Below is a small trained network, with its code and all its weights. Each question gives an input and a class and asks what happens when units are switched off, that is, made to give their printed mean instead of their output.

import numpy as np


def w(rows, s, z=0):
    codes = np.array(rows[::2]) - 128.0
    scale = np.full(codes.shape[1], s)
    scale[-1] = z or s
    return codes * scale


def norm(h):
    return h / np.sqrt((h * h).mean(-1, keepdims=True) + 1e-5)


def f(y):
    return y / 2 * (1 + np.tanh(0.7978845608 * (y + 0.044715 * y**3)))


def log_softmax(a):
    a = a - a.max(-1, keepdims=True)
    return a - np.log(np.exp(a).sum(-1, keepdims=True))


def net(x, mask):
    res = np.array(x, float).reshape(1, 8) / 4 @ E
    u = 0
    for l in range(3):
        y = f(norm(res) @ A[l][:, :-1].T + A[l][:, -1])
        res = res + np.where(mask[u : u + 11], y, B[l][:, -1]) @ B[l][:, :-1]
        u += 11
    return log_softmax(norm(res)[-1] @ U[:, :-1].T + U[:, -1])


A, B = {}, {}
E = w([
[173,254,216],'x0',
[128,128,127],'x1',
[131,128,128],'x2',
[129,129,126],'x3',
[127,129,125],'x4',
[129,127,128],'x5',
[240,82,124],'x6',
[97,19,213],'x7',
],0.0058)
A[0] = w([
[130,127,254,6],'0.n1',
[127,110,194,21],'0.n2',
[155,113,146,80],'0.n3',
[141,129,89,52],'0.n4',
[190,135,155,60],'0.n5',
[98,148,157,113],'0.n6',
[131,129,243,5],'0.n7',
[194,88,129,169],'0.n8',
[93,119,48,148],'0.n9',
[91,76,145,95],'0.n10',
[149,110,159,4],'0.n11',
],0.013,0.0038)
B[0] = w([
[109,121,2,197],'0.n1',
[121,93,105,137],'0.n2',
[154,127,124,124],'0.n3',
[120,65,105,126],'0.n4',
[154,145,152,157],'0.n5',
[94,147,125,139],'0.n6',
[115,124,38,185],'0.n7',
[178,135,100,220],'0.n8',
[115,138,73,253],'0.n9',
[90,151,208,185],'0.n10',
[161,98,119,108],'0.n11',
],0.0094,0.0039)
A[1] = w([
[199,27,173,58],'1.n1',
[183,49,193,51],'1.n2',
[109,126,95,94],'1.n3',
[161,69,191,64],'1.n4',
[95,2,147,127],'1.n5',
[74,97,210,2],'1.n6',
[214,68,85,63],'1.n7',
[133,124,129,80],'1.n8',
[178,32,71,76],'1.n9',
[127,154,78,116],'1.n10',
[57,111,179,62],'1.n11',
],0.012,0.0039)
B[1] = w([
[46,249,126,191],'1.n1',
[7,252,155,163],'1.n2',
[133,82,186,154],'1.n3',
[85,165,140,141],'1.n4',
[140,169,230,234],'1.n5',
[142,60,156,140],'1.n6',
[144,129,73,230],'1.n7',
[142,141,109,109],'1.n8',
[175,255,49,253],'1.n9',
[106,86,159,197],'1.n10',
[219,52,150,152],'1.n11',
],0.0068,0.0044)
A[2] = w([
[131,62,176,82],'2.n1',
[117,122,126,67],'2.n2',
[148,108,192,3],'2.n3',
[78,112,78,67],'2.n4',
[215,132,104,129],'2.n5',
[247,106,81,102],'2.n6',
[110,100,109,137],'2.n7',
[138,119,124,129],'2.n8',
[127,168,77,137],'2.n9',
[247,139,182,27],'2.n10',
[202,123,177,182],'2.n11',
],0.013,0.0034)
B[2] = w([
[152,19,117,139],'2.n1',
[129,130,85,112],'2.n2',
[41,75,106,121],'2.n3',
[37,58,15,183],'2.n4',
[217,89,128,209],'2.n5',
[254,152,100,240],'2.n6',
[68,89,127,145],'2.n7',
[136,107,126,125],'2.n8',
[52,74,222,254],'2.n9',
[115,48,226,164],'2.n10',
[46,24,209,160],'2.n11',
],0.0063,0.0049)
U = w([
[28,84,55,189],'0',
[89,225,175,253],'1',
[218,140,34,133],'2',
[229,99,227,21],'3',
[73,6,221,4],'4',
],0.018,0.0031)

Each question gives the input, the list of numbers given to net, and the class t.
The units are the neurons (one row each of A and B). Each row of codes is followed by its name. A weight is (code - 128) times the scale printed after its matrix; where a second scale follows, it is the last column's (A, B and U).
mask holds one flag per neuron, layer by layer. A switched-off neuron (its flag False) gives its mean, the last column of its row in B, instead of its output. The means were averaged over made-up inputs and are rounded, as every weight is.
A unit's drop is (log p(t) with every unit on - log p(t) with that unit switched off) / (log p(t) with every unit on - log p(t) with every unit switched off).
The circuit of an input: a set's keep is (log p(t) with only the set's units on - log p(t) with every unit switched off) / (log p(t) with every unit on - log p(t) with every unit switched off). Starting from the 12 units with the biggest drops (on a tie, the unit counted first), units are removed one at a time, each time the one whose removal leaves the highest keep (on an exact tie, the one counted first), for as long as the keep stays at least 0.8.
circuit, biggest first: the units of the circuit, biggest drop first
most important unit: the unit with the biggest drop
k most important neurons: the k neurons with the biggest drops, biggest first
top k neurons in layer l: the k neurons of layer l with the biggest drops, biggest first
drop when u is switched off: that unit's drop, to one decimal
input [1,7,-2,1,-1,3,4,6], class 2: 3 most important neurons -> [0.n1; 0.n7; 0.n8]
input [2,8,3,-8,-7,-5,0,8], class 0: circuit, biggest first -> [0.n1]
input [2,1,-2,-7,7,8,-8,4], class 0: circuit, biggest first -> [0.n1; 1.n5]
input [0,-1,-8,0,-6,5,3,3], class 1: top 2 neurons in layer 0 -> [0.n9; 0.n10]
input [0,1,6,5,1,-5,0,-6], class 0: circuit, biggest first -> [1.n9; 1.n5; 2.n9]
input [7,4,-3,7,-1,8,-5,1], class 0: 3 most important neurons -> [0.n1; 0.n7; 1.n5]
input [0,6,2,3,-5,-4,-3,-6], class 0: 2 most important neurons -> [1.n5; 1.n9]
input [1,4,6,-1,0,-2,4,7], class 2: 4 most important neurons -> [0.n1; 0.n7; 0.n8; 1.n7]
input [0,6,3,1,-6,0,-4,-8], class 0: 2 most important neurons -> [1.n5; 1.n9]
input [7,-1,2,-1,0,-3,6,2], class 2: top 2 neurons in layer 1 -> [1.n5; 1.n7]
input [8,-6,-3,-2,-1,-6,8,-3], class 3: top 2 neurons in layer 2 -> [2.n10; 2.n11]
input [8,-5,-5,5,1,-7,5,4], class 2: 2 most important neurons -> [0.n1; 0.n7]
input [5,8,3,7,-3,4,4,7], class 2: drop when 0.n1 is switched off -> 0.2
input [-4,6,5,-4,8,8,-1,3], class 4: most important unit -> 0.n10
input [0,2,7,-1,-1,-8,-8,5], class 4: drop when 1.n11 is switched off -> 0.3
input [6,7,6,-5,-7,-4,7,2], class 2: drop when 0.n7 is switched off -> 0.2
input [2,-7,-5,-1,8,-8,-2,4], class 0: drop when 0.n1 is switched off -> 0.1
input [3,-7,4,-4,6,-3,7,-5], class 3: top 2 neurons in layer 2 -> [2.n10; 2.n11]
